Here is a tiny trained network, its code and every weight. The questions are about switching its units off for an input and a class, where a switched-off unit gives its printed mean instead of its output.

import numpy as np


def w(rows, s, z=0):
    codes = np.array(rows[::2]) - 128.0
    scale = np.full(codes.shape[1], s)
    scale[-1] = z or s
    return codes * scale


def norm(h):
    return h / np.sqrt((h * h).mean(-1, keepdims=True) + 1e-5)


def f(y):
    return y / 2 * (1 + np.tanh(0.7978845608 * (y + 0.044715 * y**3)))


def log_softmax(a):
    a = a - a.max(-1, keepdims=True)
    return a - np.log(np.exp(a).sum(-1, keepdims=True))


def net(x, mask):
    res = np.array(x, float).reshape(1, 2) / 4 @ E
    u = 0
    for l in range(2):
        y = f(norm(res) @ A[l][:, :-1].T + A[l][:, -1])
        res = res + np.where(mask[u : u + 6], y, B[l][:, -1]) @ B[l][:, :-1]
        u += 6
    return log_softmax(norm(res)[-1] @ U[:, :-1].T + U[:, -1])


A, B = {}, {}
E = w([
[119,144,206,72,93,82,140,52,193],'x0',
[43,49,163,170,175,176,54,138,253],'x1',
],0.013)
A[0] = w([
[123,140,191,157,66,56,254,125,118,3],'0.n0',
[100,166,142,103,76,104,189,89,110,81],'0.n1',
[49,85,111,141,188,178,132,142,93,143],'0.n2',
[131,134,115,163,160,37,144,162,146,45],'0.n3',
[114,137,119,109,86,82,193,155,89,90],'0.n4',
[182,75,74,130,82,116,86,112,22,78],'0.n5',
],0.0097,0.0022)
B[0] = w([
[148,140,205,177,145,112,178,206,117,238],'0.n0',
[161,133,173,167,206,131,216,238,125,229],'0.n1',
[228,160,164,233,145,12,141,212,109,228],'0.n2',
[94,71,163,128,177,131,108,69,165,118],'0.n3',
[55,39,189,165,158,172,122,147,194,229],'0.n4',
[145,137,4,87,67,191,71,2,97,255],'0.n5',
],0.0072,0.0065)
A[1] = w([
[119,115,37,130,41,247,138,87,98,114],'1.n0',
[87,86,187,125,51,90,64,20,151,71],'1.n1',
[33,117,171,107,95,102,116,78,133,130],'1.n2',
[177,136,139,131,84,97,162,126,119,161],'1.n3',
[158,147,56,106,119,139,120,57,77,159],'1.n4',
[129,109,163,141,111,42,106,143,190,254],'1.n5',
],0.011,0.003)
B[1] = w([
[92,135,79,60,152,138,104,70,140,244],'1.n0',
[146,139,114,117,7,151,178,68,153,189],'1.n1',
[169,115,134,141,112,167,140,111,149,167],'1.n2',
[107,114,169,128,159,148,112,150,131,182],'1.n3',
[78,113,137,118,160,172,124,103,146,225],'1.n4',
[143,136,93,128,127,144,116,124,96,254],'1.n5',
],0.016,0.009)
U = w([
[107,136,73,77,174,195,119,78,94,219],'0',
[164,110,101,218,163,118,75,195,128,183],'1',
[153,150,254,117,163,119,206,164,96,185],'2',
[182,128,132,144,34,169,150,78,179,212],'3',
[98,131,128,112,100,60,140,154,135,4],'4',
[118,118,134,84,111,66,116,156,139,4],'5',
[130,154,130,108,110,61,130,147,153,18],'6',
[137,145,122,96,95,62,130,126,123,30],'7',
],0.017,0.0042)

Each question gives the input, the list of numbers given to net, and the class t.
The units are the neurons (one row each of A and B). Each row of codes is followed by its name. A weight is (code - 128) times the scale printed after its matrix; where a second scale follows, it is the last column's (A, B and U).
mask holds one flag per neuron, layer by layer. A switched-off neuron (its flag False) gives its mean, the last column of its row in B, instead of its output. The means were averaged over made-up inputs and are rounded, as every weight is.
A unit's drop is (log p(t) with every unit on - log p(t) with that unit switched off) / (log p(t) with every unit on - log p(t) with every unit switched off).
The circuit of an input: a set's keep is (log p(t) with only the set's units on - log p(t) with every unit switched off) / (log p(t) with every unit on - log p(t) with every unit switched off). Starting from all 12 units, units are removed one at a time, each time the one whose removal leaves the highest keep (on an exact tie, the one counted first), for as long as the keep stays at least 0.8.
circuit, biggest first: the units of the circuit, biggest drop first
unit that matters most: the unit with the biggest drop
k most important neurons: the k neurons with the biggest drops, biggest first
drop of u: that unit's drop, to one decimal
input [0,8], class 1: 3 most important neurons => 0.n5; 0.n2; 1.n0
input [2,6], class 3: unit that matters most => 0.n1
input [2,8], class 3: circuit, biggest first => 0.n1; 1.n1
input [1,-6], class 2: 2 most important neurons => 0.n0; 0.n1
input [1,6], class 3: 3 most important neurons => 0.n1; 0.n0; 1.n1
input [1,2], class 3: 2 most important neurons => 0.n1; 0.n0
input [0,6], class 1: 3 most important neurons => 0.n2; 0.n5; 1.n0
input [1,-5], class 2: drop of 0.n0 => 1.1
input [5,-2], class 2: drop of 1.n1 => 0.0
input [-8,1], class 1: drop of 1.n0 => 0.1
input [-5,2], class 1: drop of 0.n2 => 0.1
